Below is a small trained network, with its code and all its weights. Each question gives an input and a class and asks what happens when units are switched off, that is, made to give their printed mean instead of their output.

import numpy as np


def w(rows, s, z=0):
    codes = np.array(rows[::2]) - 128.0
    scale = np.full(codes.shape[1], s)
    scale[-1] = z or s
    return codes * scale


def norm(h):
    return h / np.sqrt((h * h).mean(-1, keepdims=True) + 1e-5)


def f(y):
    return np.maximum(y, 0)


def log_softmax(a):
    a = a - a.max(-1, keepdims=True)
    return a - np.log(np.exp(a).sum(-1, keepdims=True))


def net(x, mask):
    res = np.array(x, float).reshape(1, 2) / 4 @ E
    u = 0
    for l in range(3):
        y = f(norm(res) @ A[l][:, :-1].T + A[l][:, -1])
        res = res + np.where(mask[u : u + 6], y, B[l][:, -1]) @ B[l][:, :-1]
        u += 6
    return log_softmax(norm(res)[-1] @ U[:, :-1].T + U[:, -1])


A, B = {}, {}
E = w([
[184,94,69,63,248,27,69],'x0',
[12,73,196,67,51,93,210],'x1',
],0.0014)
A[0] = w([
[115,111,145,127,104,149,149,115],'0.n1',
[136,116,132,111,143,128,132,63],'0.n2',
[100,26,130,65,121,98,134,113],'0.n3',
[113,102,114,99,160,3,111,85],'0.n4',
[133,125,136,130,131,123,132,56],'0.n5',
[119,107,137,103,149,104,130,254],'0.n6',
],0.0062,0.00076)
B[0] = w([
[94,127,95,158,147,77,115,169],'0.n1',
[93,135,126,97,157,111,135,143],'0.n2',
[221,57,129,38,248,45,142,220],'0.n3',
[116,3,129,16,118,35,98,253],'0.n4',
[156,145,142,153,161,115,108,128],'0.n5',
[128,105,130,164,115,149,155,182],'0.n6',
],0.0035,0.005)
A[1] = w([
[180,115,109,118,210,117,105,69],'1.n1',
[67,120,179,140,102,142,189,98],'1.n2',
[159,6,109,2,150,70,99,255],'1.n3',
[163,150,93,141,162,155,89,100],'1.n4',
[107,84,162,55,123,134,134,158],'1.n5',
[149,114,138,128,135,112,100,63],'1.n6',
],0.0046,0.00081)
B[1] = w([
[99,127,90,54,183,129,91,173],'1.n1',
[142,111,82,127,155,111,79,149],'1.n2',
[127,2,115,144,147,63,93,255],'1.n3',
[136,151,174,116,132,89,177,149],'1.n4',
[202,111,131,74,180,102,138,166],'1.n5',
[108,131,167,105,119,92,157,143],'1.n6',
],0.0046,0.0098)
A[2] = w([
[58,102,120,122,19,202,82,104],'2.n1',
[141,166,118,45,212,131,98,55],'2.n2',
[87,86,57,183,96,140,2,2],'2.n3',
[118,164,173,160,52,135,187,113],'2.n4',
[167,173,95,111,120,246,91,142],'2.n5',
[96,54,165,55,135,112,153,204],'2.n6',
],0.0034,0.00054)
B[2] = w([
[102,169,55,95,195,108,117,151],'2.n1',
[110,234,94,205,55,98,227,192],'2.n2',
[49,142,51,117,92,239,121,184],'2.n3',
[181,51,164,122,110,203,102,150],'2.n4',
[99,56,151,52,127,66,148,151],'2.n5',
[255,66,149,154,201,86,74,254],'2.n6',
],0.0033,0.0038)
U = w([
[25,124,55,134,100,200,97,177],'0',
[146,9,115,92,189,13,94,184],'1',
[146,226,128,135,145,61,180,172],'2',
[187,114,217,156,80,204,145,154],'3',
[60,135,188,133,102,103,122,3],'4',
[92,132,169,128,97,108,118,16],'5',
],0.011,0.0055)

Each question gives the input, the list of numbers given to net, and the class t.
The units are the neurons (one row each of A and B). Each row of codes is followed by its name. A weight is (code - 128) times the scale printed after its matrix; where a second scale follows, it is the last column's (A, B and U).
mask holds one flag per neuron, layer by layer. A switched-off neuron (its flag False) gives its mean, the last column of its row in B, instead of its output. The means were averaged over made-up inputs and are rounded, as every weight is.
A unit's drop is (log p(t) with every unit on - log p(t) with that unit switched off) / (log p(t) with every unit on - log p(t) with every unit switched off).
The circuit of an input: a set's keep is (log p(t) with only the set's units on - log p(t) with every unit switched off) / (log p(t) with every unit on - log p(t) with every unit switched off). Starting from the 12 units with the biggest drops (on a tie, the unit counted first), units are removed one at a time, each time the one whose removal leaves the highest keep (on an exact tie, the one counted first), for as long as the keep stays at least 0.8.
circuit, biggest first: the units of the circuit, biggest drop first
k most important neurons: the k neurons with the biggest drops, biggest first
top k neurons in layer l: the k neurons of layer l with the biggest drops, biggest first
drop when u is switched off: that unit's drop, to one decimal
input [-6,-5], class 3: 2 most important neurons -> (0.n4; 0.n3)
input [1,-5], class 2: 3 most important neurons -> (0.n4; 1.n3; 0.n3)
input [-6,-8], class 3: top neuron in layer 1 -> (1.n3)
input [-8,5], class 0: 3 most important neurons -> (0.n3; 0.n4; 1.n3)
input [-6,-6], class 3: circuit, biggest first -> (0.n3; 0.n4; 1.n3)
input [-3,-5], class 2: 3 most important neurons -> (0.n4; 1.n3; 0.n6)
input [-6,-4], class 3: circuit, biggest first -> (0.n4; 0.n3; 1.n3)
input [0,-1], class 2: circuit, biggest first -> (0.n4; 0.n3; 1.n3; 2.n2)
input [-8,-4], class 0: 2 most important neurons -> (0.n3; 1.n5)
input [-1,-1], class 3: 3 most important neurons -> (0.n3; 0.n4; 1.n3)
input [-4,-4], class 3: circuit, biggest first -> (0.n4; 0.n3; 1.n3; 1.n1)
input [-4,-1], class 0: 3 most important neurons -> (0.n4; 0.n3; 1.n3)
input [-7,4], class 0: 4 most important neurons -> (0.n3; 0.n4; 1.n3; 1.n2)
input [-8,-7], class 3: most important neuron -> (0.n4)
input [-8,-8], class 3: 2 most important neurons -> (0.n3; 1.n3)
input [-6,4], class 0: top 3 neurons in layer 1 -> (1.n2; 1.n3; 1.n4)
input [0,0], class 0: top 2 neurons in layer 1 -> (1.n3; 1.n5)
input [-6,0], class 0: 2 most important neurons -> (0.n4; 1.n3)
input [-7,-4], class 0: top 2 neurons in layer 1 -> (1.n5; 1.n3)
input [-2,-2], class 3: 4 most important neurons -> (0.n3; 0.n4; 1.n3; 1.n1)
input [-8,2], class 0: 2 most important neurons -> (0.n4; 0.n3)
input [-4,-7], class 2: top 2 neurons in layer 0 -> (0.n4; 0.n6)
input [-1,-5], class 2: drop when 0.n3 is switched off -> 0.6
input [-1,0], class 0: drop when 0.n3 is switched off -> 0.9
input [-1,-8], class 2: drop when 0.n3 is switched off -> 0.2
